The symbols move the objects like this.
ge: lun->ful, luf->pev, per->kos, viz->bir, far->ref, kom->kof, nop->tez, lig->luf, lel->dak, pif->viz, kof->tid, ful->fam, baf->zak, bak->sel, zus->mog, dak->nos, zel->gaz, gad->bak, rov->lun, sel->pim, zem->zin, pev->far, kos->fer, nos->nin, fer->tib, les->zem, gaz->zus, fup->nim, nek->rov, kes->nek, nim->pif, pim->tul, bir->fab, zon->gad, tez->fup, tib->bap, mak->lig, nav->kom, vis->mak, ref->roz, tid->kes, mog->lel, zak->tum, tul->vis, zin->nav, fam->zon, tum->les, fab->per, nin->nop, bap->baf, roz->zel
se: lun->rov, luf->lig, per->fab, viz->pif, far->pev, kom->nav, nop->nin, lig->mak, lel->mog, pif->nim, kof->kom, ful->lun, baf->bap, bak->gad, zus->gaz, dak->lel, zel->roz, gad->zon, rov->nek, sel->bak, zem->les, pev->luf, kos->per, nos->dak, fer->kos, les->tum, gaz->zel, fup->tez, nek->kes, kes->tid, nim->fup, pim->sel, bir->viz, zon->fam, tez->nop, tib->fer, mak->vis, nav->zin, vis->tul, ref->far, tid->kof, mog->zus, zak->baf, tul->pim, zin->zem, fam->ful, tum->zak, fab->bir, nin->nos, bap->tib, roz->ref
ku: lun->zon, luf->ref, per->tib, viz->per, far->zel, kom->kes, nop->nim, lig->far, lel->nin, pif->fab, kof->nek, ful->gad, baf->les, bak->tul, zus->dak, dak->nop, zel->mog, gad->pim, rov->fam, sel->vis, zem->kom, pev->roz, kos->bap, nos->tez, fer->baf, les->nav, gaz->lel, fup->viz, nek->ful, kes->lun, nim->bir, pim->mak, bir->kos, zon->sel, tez->pif, tib->zak, mak->pev, nav->tid, vis->luf, ref->gaz, tid->rov, mog->nos, zak->zem, tul->lig, zin->kof, fam->bak, tum->zin, fab->fer, nin->fup, bap->tum, roz->zus
li: lun->bak, luf->zel, per->baf, viz->fer, far->zus, kom->rov, nop->viz, lig->roz, lel->tez, pif->kos, kof->lun, ful->sel, baf->zin, bak->mak, zus->nin, dak->fup, zel->dak, gad->vis, rov->gad, sel->lig, zem->tid, pev->gaz, kos->zak, nos->nim, fer->tum, les->kof, gaz->nos, fup->fab, nek->zon, kes->fam, nim->per, pim->luf, bir->tib, zon->tul, tez->bir, tib->les, mak->ref, nav->nek, vis->far, ref->mog, tid->ful, mog->nop, zak->nav, tul->pev, zin->kes, fam->pim, tum->kom, fab->bap, nin->pif, bap->zem, roz->lel

The rows follow the links: the fewer symbols apart two objects are, the more alike their rows tend to be.

Each row is also shifted at random along 3 hidden directions that mean nothing.

Some objects, each with a row of numbers:
les: [-691, -610, 94, -62, -377, -104, 560, -114, 255, -85, -130, 190, 359, -37, -62, 480, -116, -12, 127, -405, 161, 154, 355, 156, -49, 30, 99, -157, 304, -64, 369, 74, -308, -317, 98, 71, -5, 251, 294, 251, 186]
kos: [141, -238, -56, -149, 302, 202, 729, -127, 380, -6, 2, -383, -29, 253, 198, 111, -40, 8, 248, -526, -23, -88, -170, -514, -44, 277, -200, -253, -168, 2, 117, 60, -3, 2, 309, -314, 182, -182, 505, -289, -69]
kof: [-199, -534, -201, 205, 234, -243, 232, 161, 91, -493, -329, 137, -87, -358, -156, 64, -10, -219, -237, -234, 78, -109, 217, -279, -294, -104, 210, 199, 318, -300, -104, -251, -411, -353, 360, 329, -26, 406, 246, 87, 236]
luf: [1118, 407, 63, -138, -137, 266, -621, -213, -323, 68, 6, -109, 129, 288, 298, -367, -201, 25, 184, 529, 73, 10, -72, 131, -142, 81, -362, 67, -62, 20, -165, 134, 172, 144, -388, -348, 258, -62, -424, -231, 36]
lig: [-375, 339, 230, -265, -653, 240, -618, -277, -330, 328, 298, 166, 343, 262, 222, -47, -127, 168, 240, 525, 84, 271, 185, 755, 28, -26, -153, -64, -114, 165, 129, 336, 131, 320, -641, -357, -9, -91, -537, 141, 77]
far: [525, 478, 254, -104, -341, 163, -651, -82, -274, 198, -55, -13, 288, 76, 15, -180, -216, 120, 186, 448, 119, 130, -4, 379, 159, 41, -123, 79, 214, 127, -102, 150, 211, -12, -457, -143, 44, -151, -426, 23, -64]
nin: [741, 398, 113, 212, 167, -266, 12, 406, -26, 308, -53, -71, -199, -274, -371, 15, 178, 100, -209, -29, -24, -117, -284, -104, 452, -122, 221, 48, 15, 163, -73, -190, 290, 8, 190, 305, -137, -339, 57, 116, -369]
baf: [590, -566, 91, -157, -397, 28, 679, -235, 313, 17, 22, 71, 365, 160, 112, 521, -85, -1, 190, -452, 126, 220, 281, 213, -63, 60, -32, -346, 98, 38, 486, 228, -200, -146, 27, -117, -25, 175, 274, 88, 151]
zak: [-1165, -397, 45, -45, 14, 49, 702, -186, 358, -88, -101, -169, 54, 229, 335, 55, -296, -39, 45, -486, 152, -72, -121, -470, -211, 94, -470, -338, 100, 8, 246, 28, -67, -182, 348, -222, 364, -25, 434, -233, 47]
nop: [363, 306, 144, 200, 182, -203, 112, 403, 0, 324, -2, -38, -170, -294, -470, 105, 234, 143, -212, -91, -77, -37, -263, -75, 512, -119, 314, 31, -19, 168, -15, -193, 286, -25, 225, 264, -212, -371, 104, 106, -398]
bak: [-475, 8, -227, -135, -8, 207, -553, -173, -216, -210, 190, 111, 113, -39, -45, -75, 287, -110, 217, 410, -123, 213, 471, 445, -111, 125, 387, 326, -157, -98, -159, 125, -205, 220, -404, -38, -406, 284, -382, 104, 218]
zel: [1164, 382, 468, -28, -910, -130, -545, -56, -292, 607, 237, 530, 421, 5, -48, 155, -182, 207, -19, 379, 166, 192, 213, 1001, 306, -295, -102, -143, 198, 358, 264, 291, 216, 154, -544, 11, -144, -237, -515, 451, -31]
bir: [-219, -93, 49, -124, -66, -6, 678, -121, 289, 412, 317, -101, -2, 207, 101, 339, 93, 176, 152, -459, -189, 86, -96, 57, 311, 50, 16, -463, -366, 248, 430, 168, 144, 238, 105, -155, -186, -335, 339, 30, -181]
nos: [895, 498, 255, 231, -300, -303, -56, 71, -60, 613, 344, 366, -182, 119, 222, -95, -183, 238, -407, 141, -111, -249, -463, 158, 147, -578, -530, -462, -264, 358, 267, -122, 435, 420, 46, 103, 264, -479, -106, 83, -149]
pim: [817, 58, -195, -192, -71, 258, -659, -195, -291, -161, 122, -34, 170, 53, -27, -88, 217, -95, 245, 427, -120, 220, 408, 400, -94, 221, 327, 304, -150, -105, -182, 168, -116, 192, -479, -216, -303, 270, -364, 22, 167]
tez: [1454, 164, 81, 95, 111, -217, 229, 371, 63, 385, 114, -4, -132, -294, -438, 292, 336, 96, -123, -178, -177, 83, -62, 134, 545, -87, 471, 52, -134, 143, 61, -110, 173, 1, 130, 328, -455, -274, 111, 249, -345]
zem: [838, -595, 101, 83, -660, -212, 635, -421, 209, 21, 286, 636, 129, 414, 784, 234, -484, 72, -190, -336, 119, -75, 111, 175, -661, -442, -842, -721, -161, 42, 638, 182, -166, 268, 87, -196, 512, 73, 181, 191, 419]
viz: [492, -35, 9, -49, 136, 4, 605, 54, 303, 335, 233, -201, -153, 116, -41, 261, 202, 127, 76, -458, -156, 16, -193, -202, 246, 39, 42, -300, -344, 203, 252, 86, 191, 211, 173, -37, -118, -267, 358, -16, -226]
dak: [714, 427, 189, 231, 269, -241, -137, 432, -94, 220, -196, -117, -203, -368, -407, -130, 65, 64, -314, 54, 14, -194, -313, -231, 468, -130, 234, 193, 159, 136, -267, -294, 332, -171, 156, 339, -22, -308, -1, 24, -385]
ful: [-821, -162, -389, 206, 142, -120, -269, -144, -128, -324, 257, 311, -411, 93, 522, -357, -1, -146, -294, 240, -145, -239, -73, -164, -659, -278, -375, -77, -408, -162, -69, -97, -122, 408, 34, -37, 211, 266, -158, -165, 381]
tul: [-670, 295, -63, -189, 86, 396, -673, -79, -252, -127, -29, -226, 133, 65, -100, -208, 134, -46, 292, 451, -105, 188, 194, 202, 27, 334, 214, 368, -5, -62, -296, 127, -52, 71, -394, -202, -178, 185, -403, -79, 68]

In each set, the symbols that take the first to the second take the third to the fourth, perhaps in another order. Give the fourth.
Answers are names.
[497, -407, 14, -133, -146, 111, 683, -265, 328, 61, 124, -134, 133, 319, 406, 219, -200, 23, 270, -455, -11, 71, -60, -176, -191, 119, -337, -516, -126, 25, 415, 217, -27, 4, 110, -271, 236, -69, 337, -100, 63]
to [-252, -437, -83, 109, 32, -105, 598, -244, 273, -297, -100, 63, -190, 305, 718, -182, -457, -86, -192, -323, 157, -337, -324, -657, -685, -174, -907, -413, -42, -77, 145, -117, -120, -29, 430, -146, 722, 69, 292, -364, 278]
as [-581, -278, -391, 231, 307, -174, -141, -80, -118, -466, 135, 242, -386, 20, 318, -352, -22, -176, -282, 145, -118, -273, -62, -278, -615, -264, -200, 58, -265, -227, -125, -250, -229, 242, 162, 95, 172, 292, -83, -156, 329]
to sel

[-535, 262, 154, 38, 158, -177, 319, 378, 99, 451, 95, -117, -164, -275, -524, 330, 370, 165, -87, -273, -157, 19, -191, 79, 688, -3, 415, -40, -84, 234, 139, -51, 210, 51, 165, 235, -428, -368, 205, 269, -429]
to [888, -255, -73, -194, 196, 149, 646, -101, 372, 76, 46, -372, 12, 163, -24, 292, 161, 30, 280, -456, -125, 109, 2, -286, 115, 293, 113, -221, -179, 22, 211, 149, -30, -62, 147, -149, -98, -73, 428, -67, -91]
as [-397, -551, -89, 75, -11, -136, 450, -28, 190, -348, -265, 134, 66, -86, 78, 132, -195, -160, -138, -354, 120, -63, 70, -314, -345, -29, -150, -85, 266, -197, 155, -85, -282, -293, 332, 128, 183, 270, 327, 14, 203]
to nek

[-822, -496, -105, 221, -63, -271, 301, -50, 79, -317, -85, 410, -146, -84, 222, 57, -142, -118, -300, -131, 95, -154, 93, -140, -461, -296, -242, -115, 104, -135, 102, -182, -311, -12, 264, 193, 218, 306, 155, 79, 325]
to [-140, 324, -216, -85, 460, 408, -642, -102, -190, -341, -124, -461, -162, 235, 226, -624, 9, -160, 107, 444, -94, -109, -119, -425, -234, 330, -169, 331, -177, -149, -505, -22, 36, 91, -149, -315, 246, 116, -270, -526, 94]
as [354, -129, -306, -106, -39, 113, -583, -86, -234, -301, 151, 176, 10, -173, -114, 1, 356, -138, 152, 337, -130, 194, 513, 510, -155, 156, 568, 362, -156, -168, -166, 92, -331, 177, -369, 28, -416, 422, -306, 190, 290]
to zel

[-1191, 483, 136, 197, 240, -246, 184, 301, 72, 458, 55, -92, -302, -154, -247, -37, 119, 170, -280, -107, -123, -146, -452, -217, 461, -206, 17, -111, -197, 213, 2, -209, 359, 92, 257, 216, 3, -499, 167, 16, -428]
to [494, 224, 101, 77, -58, -272, 296, 130, 86, 519, 303, 81, -204, -29, -98, 203, 203, 208, -159, -251, -172, -35, -250, 77, 387, -222, 67, -290, -365, 262, 251, 11, 268, 263, 154, 99, -146, -404, 152, 181, -256]
as [65, 9, 88, -130, -9, -108, 500, 166, 213, 421, 188, -76, 5, -149, -477, 492, 373, 169, 107, -389, -179, 231, 49, 197, 641, 93, 544, -142, -179, 181, 235, 97, 153, 34, 70, 109, -531, -285, 259, 328, -340]
to bir

[975, 319, 40, -207, -89, 333, -644, -119, -260, -14, -68, -208, 290, 42, -88, -167, 43, -25, 302, 472, 54, 229, 221, 340, 51, 280, 175, 328, 93, -40, -209, 201, 38, 10, -412, -284, -142, 104, -400, -62, 66]
to [-1066, 547, 138, -84, 179, 301, -605, 34, -232, 25, -311, -429, 95, 46, -110, -386, -72, 8, 177, 423, 151, 20, -176, -143, 208, 249, -22, 386, 232, 10, -472, 13, 260, -183, -236, -209, 174, -128, -307, -297, -192]
as [-992, -410, -302, 222, 132, -310, 8, 49, 2, -366, 32, 374, -196, -177, 97, -26, 47, -169, -263, -40, -32, -124, 169, -52, -364, -249, 47, 61, -32, -170, -56, -200, -294, 37, 221, 242, -14, 393, 60, 88, 304]
to lun

[1234, 232, -204, -133, 313, 393, -588, -234, -210, -262, 57, -276, -68, 236, 279, -523, -11, -106, 240, 511, -86, -91, -34, -194, -348, 230, -169, 227, -253, -116, -368, 62, 6, 219, -202, -364, 141, 170, -310, -367, 180]
to [206, 506, 326, -86, -349, 68, -571, 80, -289, 326, -108, 27, 253, -33, -244, -67, -141, 126, 58, 403, 192, 163, 52, 492, 417, -47, 60, 148, 339, 113, -95, 120, 227, -124, -335, -10, -59, -209, -372, 153, -192]
as [-335, -473, 15, -39, -134, -19, 650, -228, 298, -102, -88, 11, 141, 184, 279, 179, -297, -40, 5, -425, 167, -20, -42, -262, -329, 11, -357, -334, 142, -43, 286, 29, -143, -186, 238, -121, 295, 28, 366, -84, 180]
to kes

[-532, 607, 325, 203, -70, -235, -168, 277, -82, 459, 46, 80, -110, -57, -52, -208, -155, 202, -339, 173, 69, -158, -416, -16, 334, -303, -268, -98, 63, 274, -27, -156, 412, 82, 60, 189, 222, -466, -106, 52, -295]
to [322, -13, -24, -97, 209, 48, 608, 9, 289, 294, 254, -222, -201, 173, 34, 145, 122, 106, 58, -382, -224, -33, -274, -275, 223, 26, -96, -362, -442, 163, 233, 7, 160, 228, 197, -149, 26, -330, 367, -83, -230]
as [-838, -122, 31, -163, 165, 108, 646, -5, 341, 262, 152, -278, 45, 179, -41, 240, 90, 135, 212, -463, -151, 124, -134, -176, 278, 176, 71, -276, -248, 128, 257, 150, 149, 37, 212, -171, -83, -286, 413, -40, -207]
to les

[-85, 395, -78, -167, 432, 391, -657, -55, -241, -250, -311, -511, 0, 70, -49, -415, 81, -159, 253, 442, 56, 51, 22, -259, 13, 474, 146, 462, 54, -145, -534, -18, 93, -164, -187, -266, 90, 58, -272, -376, -45]
to [-409, 509, 354, -130, -650, 149, -616, -190, -285, 431, 101, 187, 354, 207, 118, -71, -257, 234, 145, 469, 144, 186, 93, 695, 181, -113, -262, -58, 65, 205, 105, 275, 220, 158, -546, -173, 74, -235, -476, 141, -70]
as [-170, 268, 55, 80, 96, -172, 478, 61, 170, 517, 358, -7, -282, 224, 204, 20, 68, 246, -183, -278, -245, -119, -461, -203, 193, -213, -313, -489, -511, 313, 325, 27, 389, 413, 235, -55, 159, -516, 255, -54, -305]
to fab

[-773, 586, 290, -54, -193, 195, -577, -119, -209, 275, -30, -157, 144, 201, 204, -332, -333, 157, 109, 478, 121, -58, -242, 203, 27, -23, -381, 29, 106, 152, -163, 86, 315, 40, -330, -232, 297, -247, -379, -160, -100]
to [-869, 298, 139, -240, -85, 328, -688, 114, -306, 7, -266, -324, 401, -227, -684, 76, 255, -30, 453, 415, 87, 423, 465, 493, 521, 485, 749, 624, 421, -90, -384, 165, -30, -336, -481, -65, -483, 114, -331, 179, -162]
as [510, -519, -161, 183, -509, -374, 77, -206, -45, -179, 307, 850, -56, -4, 391, 179, -116, -40, -286, -58, -18, -50, 330, 420, -554, -551, -263, -326, -153, -101, 398, 18, -364, 335, -38, 195, 62, 344, -61, 329, 489]
to kom

[-978, -540, 70, 40, -358, -217, 494, -132, 199, -113, -4, 363, 122, -5, 164, 293, -192, -37, -106, -332, 203, 7, 174, 41, -297, -206, -221, -237, 209, -78, 379, 13, -268, -117, 157, 81, 155, 197, 247, 178, 269]
to [-2012, -381, -263, 199, 108, -241, -56, 94, -78, -362, 20, 314, -165, -323, -127, 63, 249, -188, -231, 36, -18, -37, 247, 70, -242, -178, 266, 209, -36, -213, -113, -141, -282, 5, 70, 281, -185, 406, -15, 122, 236]
as [990, 485, 311, 153, -427, -233, -298, 186, -186, 476, 76, 297, 126, -99, -149, -44, -105, 185, -177, 266, 99, 3, -158, 431, 345, -350, -96, -91, 107, 254, 66, -34, 313, 66, -116, 172, -31, -334, -247, 283, -205]
to fup

[-1401, -353, -124, 190, -536, -396, 111, -327, -61, 51, 575, 918, -150, 245, 798, -21, -293, 35, -445, 58, -93, -204, 35, 338, -684, -720, -733, -574, -446, 55, 454, 47, -107, 587, -22, -2, 308, 155, -154, 183, 468]
to [363, 577, -26, -44, 640, 323, -588, -2, -208, -267, -489, -699, -162, 91, 63, -722, -188, -112, 33, 416, 102, -239, -389, -692, -71, 353, -252, 458, 191, -98, -718, -208, 202, -293, 13, -248, 446, -92, -274, -627, -162]
as [52, -480, -230, 241, -21, -342, 174, -28, 64, -414, -15, 378, -192, -145, 232, -5, -32, -175, -355, -116, 48, -169, 118, -189, -462, -270, -131, -59, 46, -210, 22, -170, -325, -25, 240, 245, 160, 368, 131, 59, 308]
to lig

[93, -209, -45, -193, 15, 132, 657, -156, 323, 184, 135, -228, 4, 248, 111, 272, 72, 85, 233, -466, -102, 79, -111, -191, 127, 186, -33, -384, -279, 127, 300, 164, 61, 70, 170, -180, 23, -219, 412, -57, -99]
to [-17, -551, -151, 110, 154, -120, 492, 33, 254, -431, -323, 25, -38, -112, 116, 23, -192, -153, -91, -341, 184, -176, 19, -471, -352, -19, -151, -47, 262, -244, -7, -152, -303, -349, 405, 117, 253, 263, 318, -95, 190]
as [663, -473, 48, -193, -4, 126, 707, -156, 347, -69, -107, -203, 178, 196, 106, 279, -66, -20, 253, -513, 87, 76, 71, -221, -97, 262, -60, -211, 89, -67, 219, 106, -188, -200, 189, -177, 88, 37, 403, -68, 83]
to tid

[-441, 263, 106, 90, 91, -225, 348, 149, 125, 459, 270, -28, -266, -35, -95, 70, 122, 174, -171, -264, -204, -133, -400, -136, 386, -222, -76, -231, -356, 257, 190, -62, 312, 246, 248, 138, -69, -526, 145, 77, -289]
to [6, -578, 91, -71, -159, 24, 573, -79, 305, -175, -239, -13, 248, -101, -192, 449, -36, -70, 193, -466, 135, 170, 357, 18, 11, 195, 254, -5, 386, -134, 190, 94, -380, -380, 121, 63, -138, 253, 372, 137, 138]
as [935, 607, 202, 200, 257, -65, -332, 285, -168, 105, -307, -228, -204, -90, -103, -484, -195, 43, -263, 234, 100, -263, -513, -375, 231, -93, -239, 200, 228, 127, -389, -276, 333, -180, 159, 145, 297, -316, -128, -264, -283]
to fab

[-738, 265, 47, 87, 353, -144, 405, 233, 212, 338, 166, -218, -263, -19, -104, 68, 209, 127, -62, -300, -192, -112, -442, -362, 380, -1, 22, -230, -312, 243, 95, -103, 344, 162, 351, 88, -35, -456, 249, -88, -378]
to [676, -242, -30, -155, -62, 96, 664, -61, 311, 246, 217, -138, 84, 138, -59, 366, 121, 124, 260, -446, -128, 166, -19, -1, 224, 145, 117, -319, -265, 135, 380, 201, -16, 106, 93, -161, -178, -180, 357, 61, -132]
as [-227, 212, -2, -248, -96, 344, -701, -108, -222, -54, -54, -143, 361, -88, -477, 53, 297, -42, 435, 454, -10, 399, 470, 587, 275, 379, 630, 520, 168, -97, -209, 236, -98, -81, -590, -82, -501, 211, -389, 160, 23]
to pev

